Below are the code and all the weights of a small trained network. Each question names an input and a target symbol and asks about switching units off, where a switched-off unit gives its printed mean instead of its output.

import numpy as np


def w(rows, s, z=0):
    codes = np.array(rows[::2]) - 128.0
    scale = np.full(codes.shape[1], s)
    scale[-1] = z or s
    return codes * scale


def norm(h):
    return h / np.sqrt((h * h).mean(-1, keepdims=True) + 1e-5)


def f(y):
    return np.maximum(y, 0)


def softmax(a):
    e = np.exp(a - a.max(-1, keepdims=True))
    return e / e.sum(-1, keepdims=True)


def log_softmax(a):
    a = a - a.max(-1, keepdims=True)
    return a - np.log(np.exp(a).sum(-1, keepdims=True))


def net(x, mask):
    ids = ['αδεθπσφψ'.index(c) for c in x.split()]
    T = len(ids)
    res = E[ids] + P[:T]
    u = 0
    for l in range(2):
        q, k, v = (norm(res) @ M[l].T for M in (Q, K, V))
        z = softmax(np.where(np.tri(T) > 0, q @ k.T / 4**0.5, -1e9)) @ v
        res = res + np.where(mask[u], z, O[l][:, -1]) @ O[l][:, :-1]
        u += 1
        y = f(norm(res) @ A[l][:, :-1].T + A[l][:, -1])
        res = res + np.where(mask[u : u + 4], y, B[l][:, -1]) @ B[l][:, :-1]
        u += 4
    return log_softmax(norm(res)[-1] @ U[:, :-1].T + U[:, -1])


Q, K, V, O, A, B = {}, {}, {}, {}, {}, {}
E = w([
[141,106,95,236,106],'α',
[165,206,184,172,152],'δ',
[79,175,195,152,168],'ε',
[162,195,126,94,121],'θ',
[97,118,103,212,82],'π',
[96,102,210,133,95],'σ',
[163,68,207,152,172],'φ',
[84,107,94,86,7],'ψ',
],0.017)
P = w([
[28,133,66,254,214],'0',
[64,129,144,126,149],'1',
[77,121,111,160,178],'2',
[105,119,129,143,164],'3',
[116,116,122,170,160],'4',
[130,115,152,128,143],'5',
[146,109,145,153,153],'6',
[171,113,133,194,167],'7',
[143,123,197,158,59],'8',
[186,122,178,171,142],'9',
[170,106,175,163,126],'10',
[163,102,122,243,122],'11',
],0.007)
Q[0] = w([
[73,16,91,183,107],'L0H0',
[167,106,91,148,71],'L0H0',
[2,61,97,166,100],'L0H0',
[227,252,128,76,201],'L0H0',
],0.008)
K[0] = w([
[186,234,63,124,179],'L0H0',
[163,166,140,171,203],'L0H0',
[124,205,216,151,131],'L0H0',
[110,1,193,145,80],'L0H0',
],0.009)
V[0] = w([
[70,137,112,193,71],'L0H0',
[95,61,111,148,41],'L0H0',
[146,204,181,81,1],'L0H0',
[98,76,120,168,106],'L0H0',
],0.0057)
O[0] = w([
[132,106,109,178,135,249],'L0H0',
[78,132,113,111,136,94],'L0H0',
[170,157,121,185,128,117],'L0H0',
[34,72,109,152,3,164],'L0H0',
],0.0058,0.0021)
A[0] = w([
[125,154,181,177,110,1],'L0N0',
[144,114,154,161,254,141],'L0N1',
[69,187,205,141,151,193],'L0N2',
[166,194,117,189,120,11],'L0N3',
],0.0094,0.0028)
B[0] = w([
[141,123,184,186,180,188],'L0N0',
[55,116,169,41,72,249],'L0N1',
[111,198,200,154,255,254],'L0N2',
[237,137,198,93,105,179],'L0N3',
],0.0085,0.0065)
Q[1] = w([
[172,193,134,78,181],'L1H0',
[133,203,152,140,149],'L1H0',
[158,72,254,189,89],'L1H0',
[111,123,181,174,142],'L1H0',
],0.0093)
K[1] = w([
[180,127,161,47,246],'L1H0',
[177,122,90,157,192],'L1H0',
[232,97,139,117,6],'L1H0',
[133,98,254,178,77],'L1H0',
],0.0065)
V[1] = w([
[129,175,67,87,3],'L1H0',
[161,64,100,147,149],'L1H0',
[111,149,163,190,218],'L1H0',
[86,93,126,205,101],'L1H0',
],0.0069)
O[1] = w([
[3,158,79,149,132,4],'L1H0',
[101,109,161,105,228,64],'L1H0',
[240,162,144,114,198,235],'L1H0',
[199,108,97,107,222,252],'L1H0',
],0.0071,0.0023)
A[1] = w([
[75,115,36,95,37,220],'L1N0',
[88,156,73,156,109,140],'L1N1',
[1,146,118,137,222,75],'L1N2',
[153,174,164,81,136,252],'L1N3',
],0.012,0.004)
B[1] = w([
[101,102,125,203,46,210],'L1N0',
[135,95,189,99,107,162],'L1N1',
[107,189,172,40,130,192],'L1N2',
[124,99,3,121,97,255],'L1N3',
],0.013,0.0079)
U = w([
[73,205,143,131,181,42],'α',
[105,53,109,186,181,2],'δ',
[148,107,152,204,149,43],'ε',
[76,72,136,192,30,203],'θ',
[200,140,68,113,89,130],'π',
[179,150,166,147,175,217],'σ',
[159,11,243,91,144,198],'φ',
[69,155,214,79,156,161],'ψ',
],0.012,0.0056)

Each question gives the input, a string of symbols that net reads in full, and the target symbol t.
The units are the heads (4 rows each of Q, K, V and O) and the neurons (one row each of A and B). Each row of codes is followed by its name. A weight is (code - 128) times the scale printed after its matrix; where a second scale follows, it is the last column's (O, A, B and U).
mask holds one flag per unit, layer by layer, with each layer's heads first. A switched-off unit (its flag False) gives its mean, the last column of its rows in O or B, instead of its output. The means were averaged over made-up inputs and are rounded, as every weight is.
A unit's drop is (log p(t) with every unit on - log p(t) with that unit switched off) / (log p(t) with every unit on - log p(t) with every unit switched off).
The circuit of an input: a set's keep is (log p(t) with only the set's units on - log p(t) with every unit switched off) / (log p(t) with every unit on - log p(t) with every unit switched off). Starting from all 10 units, units are removed one at a time, each time the one whose removal leaves the highest keep (on an exact tie, the one counted first), for as long as the keep stays at least 0.8.
circuit, biggest first: the units of the circuit, biggest drop first
most important unit: the unit with the biggest drop
k most important neurons: the k neurons with the biggest drops, biggest first
k most important neurons of layer l: the k neurons of layer l with the biggest drops, biggest first
drop of u: that unit's drop, to one decimal
input φ θ ε φ δ δ φ π φ π, target σ: most important unit : L1N0
input φ σ π, target φ: circuit, biggest first : (L1N3; L1H0; L0H0)
input θ ψ θ, target π: 2 most important neurons : (L1N3; L1N0)
input φ α α, target δ: 3 most important neurons of layer 0 : (L0N1; L0N2; L0N0)
input θ φ δ φ π, target σ: 3 most important neurons : (L1N0; L1N3; L0N1)
input ψ σ α ψ σ φ, target ψ: 2 most important neurons : (L0N2; L1N2)
input α δ φ ε ε φ ψ δ σ, target ψ: 2 most important neurons : (L0N2; L1N0)
input ε π ψ α α θ α, target π: 2 most important neurons of layer 1 : (L1N0; L1N1)
input φ π π, target ψ: 2 most important neurons : (L1N2; L1N3)
input θ φ θ ψ σ, target ψ: 2 most important neurons : (L0N2; L0N1)
input ψ σ π ψ ε φ θ δ σ σ, target σ: 2 most important neurons of layer 1 : (L1N0; L1N1)
input ψ ε α ε θ σ, target σ: 2 most important neurons of layer 0 : (L0N2; L0N1)
input ψ θ π, target π: 2 most important neurons of layer 0 : (L0N3; L0N2)
input α δ φ α, target σ: most important unit : L1N0
input φ φ θ, target π: drop of L0N3 : 0.0
input φ α ε σ φ π π φ φ δ α, target σ: drop of L1N0 : 0.2
input φ π α, target δ: drop of L0N1 : 2.7
input ψ ψ ε ψ φ, target ψ: drop of L1H0 : 0.5
